Below are the code and all the weights of a small trained network. Each question names an input and a class and asks about switching units off, where a switched-off unit gives its printed mean instead of its output.

import numpy as np


def w(rows, s, z=0):
    codes = np.array(rows[::2]) - 128.0
    scale = np.full(codes.shape[1], s)
    scale[-1] = z or s
    return codes * scale


def norm(h):
    return h / np.sqrt((h * h).mean(-1, keepdims=True) + 1e-5)


def f(y):
    return np.maximum(y, 0)


def log_softmax(a):
    a = a - a.max(-1, keepdims=True)
    return a - np.log(np.exp(a).sum(-1, keepdims=True))


def net(x, mask):
    res = np.array(x, float).reshape(1, 4) / 4 @ E
    u = 0
    for l in range(2):
        y = f(norm(res) @ A[l][:, :-1].T + A[l][:, -1])
        res = res + np.where(mask[u : u + 5], y, B[l][:, -1]) @ B[l][:, :-1]
        u += 5
    return log_softmax(norm(res)[-1] @ U[:, :-1].T + U[:, -1])


A, B = {}, {}
E = w([
[5,172,132,23,102,13,211],'x0',
[174,41,112,92,50,100,192],'x1',
[74,155,185,190,124,216,170],'x2',
[148,202,52,2,63,171,126],'x3',
],0.0056)
A[0] = w([
[122,115,95,115,185,56,108,146],'0.n1',
[162,158,105,146,162,254,76,93],'0.n2',
[110,164,41,92,118,153,71,69],'0.n3',
[223,87,118,148,147,175,45,2],'0.n4',
[77,176,159,163,153,183,107,125],'0.n5',
],0.0082,0.0054)
B[0] = w([
[177,59,140,144,165,90,148,201],'0.n1',
[108,215,191,102,180,134,82,255],'0.n2',
[140,148,113,188,117,102,254,180],'0.n3',
[142,133,78,153,73,137,20,218],'0.n4',
[55,131,158,123,134,193,141,215],'0.n5',
],0.0088,0.0056)
A[1] = w([
[236,184,71,113,133,150,22,1],'1.n1',
[97,108,69,42,50,140,213,78],'1.n2',
[232,220,20,66,146,140,107,49],'1.n3',
[46,155,73,163,197,2,115,179],'1.n4',
[134,131,251,217,124,111,186,180],'1.n5',
],0.0071,0.0037)
B[1] = w([
[199,69,128,145,79,107,46,218],'1.n1',
[71,253,5,207,118,179,70,210],'1.n2',
[58,111,203,176,218,114,212,204],'1.n3',
[222,2,195,50,56,122,109,239],'1.n4',
[120,93,148,119,178,95,251,255],'1.n5',
],0.0089,0.0052)
U = w([
[148,227,161,88,162,192,7,76],'0',
[18,171,200,188,215,222,160,152],'1',
[86,225,11,131,110,120,191,161],'2',
[114,114,14,53,53,98,95,91],'3',
[139,9,185,68,161,62,220,176],'4',
[114,103,97,68,155,169,99,2],'5',
[192,57,127,190,131,130,22,174],'6',
],0.014,0.0085)

Each question gives the input, the list of numbers given to net, and the class t.
The units are the neurons (one row each of A and B). Each row of codes is followed by its name. A weight is (code - 128) times the scale printed after its matrix; where a second scale follows, it is the last column's (A, B and U).
mask holds one flag per neuron, layer by layer. A switched-off neuron (its flag False) gives its mean, the last column of its row in B, instead of its output. The means were averaged over made-up inputs and are rounded, as every weight is.
A unit's drop is (log p(t) with every unit on - log p(t) with that unit switched off) / (log p(t) with every unit on - log p(t) with every unit switched off).
The circuit of an input: a set's keep is (log p(t) with only the set's units on - log p(t) with every unit switched off) / (log p(t) with every unit on - log p(t) with every unit switched off). Starting from all 10 units, units are removed one at a time, each time the one whose removal leaves the highest keep (on an exact tie, the one counted first), for as long as the keep stays at least 0.8.
circuit, biggest first: the units of the circuit, biggest drop first
k most important neurons: the k neurons with the biggest drops, biggest first
k most important neurons of layer l: the k neurons of layer l with the biggest drops, biggest first
input [2,6,-3,3], class 2: circuit, biggest first : 1.n2
input [-8,0,6,4], class 0: 2 most important neurons of layer 0 : 0.n2; 0.n4
input [7,-7,-3,3], class 4: 2 most important neurons : 1.n4; 0.n1
input [-8,0,7,5], class 0: 2 most important neurons : 0.n2; 0.n4
input [4,-3,-1,2], class 3: circuit, biggest first : 0.n2; 1.n2; 1.n4
input [-3,4,6,-4], class 4: 2 most important neurons of layer 0 : 0.n4; 0.n2
input [2,-4,5,7], class 2: 3 most important neurons of layer 1 : 1.n3; 1.n2; 1.n4
input [5,3,-1,0], class 3: 3 most important neurons : 1.n2; 0.n2; 1.n4
input [-8,1,8,2], class 0: circuit, biggest first : 0.n2; 1.n3
input [-8,5,8,-4], class 1: 3 most important neurons : 1.n4; 1.n5; 1.n1
input [-2,4,8,-5], class 4: 2 most important neurons : 1.n5; 1.n2
input [-2,6,6,3], class 2: 2 most important neurons of layer 0 : 0.n4; 0.n5
input [-4,-1,1,8], class 1: 2 most important neurons : 1.n3; 0.n3
input [-7,2,3,-8], class 1: circuit, biggest first : 1.n4
input [-5,-6,-6,7], class 6: 2 most important neurons : 1.n1; 0.n4
input [-5,4,4,-6], class 1: 2 most important neurons : 1.n4; 1.n1
input [-2,3,4,7], class 1: 2 most important neurons : 1.n3; 0.n2
input [1,0,0,6], class 2: 2 most important neurons of layer 0 : 0.n3; 0.n2
input [-1,-1,-6,2], class 4: 2 most important neurons : 0.n3; 1.n3
input [5,4,-7,0], class 3: circuit, biggest first : 1.n2
